Below are the code and all the weights of a small trained network. Each question names an input and a class and asks about switching units off, where a switched-off unit gives its printed mean instead of its output.

import numpy as np


def w(rows, s, z=0):
    codes = np.array(rows[::2]) - 128.0
    scale = np.full(codes.shape[1], s)
    scale[-1] = z or s
    return codes * scale


def f(y):
    return np.maximum(y, 0)


def log_softmax(a):
    a = a - a.max(-1, keepdims=True)
    return a - np.log(np.exp(a).sum(-1, keepdims=True))


def net(x, mask):
    res = np.array(x, float).reshape(1, 5) / 4 @ E
    y = f(res @ A[0][:, :-1].T + A[0][:, -1])
    res = res + np.where(mask, y, B[0][:, -1]) @ B[0][:, :-1]
    return log_softmax(res[-1] @ U[:, :-1].T + U[:, -1])


A, B = {}, {}
E = w([
[85,68,237],'x0',
[81,226,154],'x1',
[130,130,128],'x2',
[255,190,194],'x3',
[130,126,128],'x4',
],0.0075)
A[0] = w([
[164,39,103,138],'neuron 1',
[111,216,41,117],'neuron 2',
[195,121,141,78],'neuron 3',
[187,155,120,123],'neuron 4',
[169,37,130,74],'neuron 5',
[179,150,156,59],'neuron 6',
[87,169,138,186],'neuron 7',
[74,121,203,74],'neuron 8',
[161,159,113,132],'neuron 9',
[75,105,102,1],'neuron 10',
[53,230,187,164],'neuron 11',
[150,164,58,40],'neuron 12',
[96,77,27,141],'neuron 13',
[117,73,231,55],'neuron 14',
[180,177,160,48],'neuron 15',
[151,102,66,152],'neuron 16',
[251,131,109,92],'neuron 17',
[52,124,79,38],'neuron 18',
[45,117,114,58],'neuron 19',
[85,91,202,100],'neuron 20',
[76,170,139,90],'neuron 21',
[131,190,207,92],'neuron 22',
[88,146,100,108],'neuron 23',
[198,153,219,39],'neuron 24',
[194,234,170,112],'neuron 25',
],0.014,0.0062)
B[0] = w([
[69,255,193,208],'neuron 1',
[159,131,111,222],'neuron 2',
[74,99,128,166],'neuron 3',
[91,139,128,180],'neuron 4',
[142,246,118,189],'neuron 5',
[68,102,93,161],'neuron 6',
[126,155,144,201],'neuron 7',
[238,132,58,200],'neuron 8',
[159,85,149,169],'neuron 9',
[57,60,104,157],'neuron 10',
[141,181,143,254],'neuron 11',
[227,104,43,166],'neuron 12',
[121,93,163,228],'neuron 13',
[143,125,36,219],'neuron 14',
[57,99,102,171],'neuron 15',
[160,176,108,181],'neuron 16',
[103,115,134,210],'neuron 17',
[105,75,122,188],'neuron 18',
[112,78,141,196],'neuron 19',
[179,140,67,219],'neuron 20',
[91,189,194,171],'neuron 21',
[108,134,118,191],'neuron 22',
[89,128,146,166],'neuron 23',
[76,78,104,198],'neuron 24',
[118,105,141,234],'neuron 25',
],0.0091,0.0086)
U = w([
[226,104,9,43],'0',
[115,205,200,119],'1',
[78,12,150,7],'2',
[180,106,174,254],'3',
[161,113,160,215],'4',
],0.011,0.008)

Each question gives the input, the list of numbers given to net, and the class t.
The units are the neurons (one row each of A and B). Each row of codes is followed by its name. A weight is (code - 128) times the scale printed after its matrix; where a second scale follows, it is the last column's (A, B and U).
mask holds one flag per neuron, in row order. A switched-off neuron (its flag False) gives its mean, the last column of its row in B, instead of its output. The means were averaged over made-up inputs and are rounded, as every weight is.
A unit's drop is (log p(t) with every unit on - log p(t) with that unit switched off) / (log p(t) with every unit on - log p(t) with every unit switched off).
The circuit of an input: a set's keep is (log p(t) with only the set's units on - log p(t) with every unit switched off) / (log p(t) with every unit on - log p(t) with every unit switched off). Starting from the 12 units with the biggest drops (on a tie, the unit counted first), units are removed one at a time, each time the one whose removal leaves the highest keep (on an exact tie, the one counted first), for as long as the keep stays at least 0.8.
circuit, biggest first: the units of the circuit, biggest drop first
unit that matters most: the unit with the biggest drop
top k neurons: the k neurons with the biggest drops, biggest first
drop of u: that unit's drop, to one decimal
input [4,-7,-7,5,3], class 1: unit that matters most	neuron 1
input [8,-4,1,-4,6], class 0: circuit, biggest first	[neuron 14; neuron 20]
input [7,7,0,5,6], class 0: circuit, biggest first	[neuron 8; neuron 14]
input [-6,-1,-4,-7,-1], class 2: circuit, biggest first	[neuron 13; neuron 18]
input [-5,-6,-1,-1,-2], class 1: circuit, biggest first	[neuron 1; neuron 8]
input [6,-7,5,-5,-5], class 1: top 2 neurons	[neuron 1; neuron 5]
input [7,-6,4,0,2], class 0: top 2 neurons	[neuron 14; neuron 20]
input [6,3,4,8,1], class 2: circuit, biggest first	[neuron 24; neuron 15]
input [-5,-8,-7,5,-5], class 1: circuit, biggest first	[neuron 1; neuron 8]
input [0,-7,2,7,7], class 1: circuit, biggest first	[neuron 1; neuron 5]
input [7,-6,-7,8,-4], class 2: top 2 neurons	[neuron 24; neuron 3]
input [7,5,2,-4,-5], class 0: circuit, biggest first	[neuron 8; neuron 20]
input [-7,3,-1,-8,-7], class 2: top 2 neurons	[neuron 13; neuron 18]
input [6,5,0,4,0], class 0: top 3 neurons	[neuron 8; neuron 14; neuron 1]
input [-7,-8,6,-6,0], class 1: circuit, biggest first	[neuron 1]
input [-1,5,3,-6,-1], class 2: circuit, biggest first	[neuron 18; neuron 19]
input [7,-6,-6,-3,6], class 0: top 2 neurons	[neuron 14; neuron 20]
input [5,-3,-3,-3,1], class 0: top 4 neurons	[neuron 14; neuron 20; neuron 8; neuron 21]
input [4,-6,-2,4,0], class 1: top 3 neurons	[neuron 1; neuron 5; neuron 8]
input [-2,-6,2,-8,6], class 2: circuit, biggest first	[neuron 13]
input [1,3,5,7,-1], class 2: drop of neuron 24	0.1
input [8,-4,3,6,2], class 0: drop of neuron 14	0.4
input [8,-6,-1,-2,-1], class 0: drop of neuron 20	0.2
input [-4,-6,-6,0,-1], class 1: drop of neuron 1	0.4
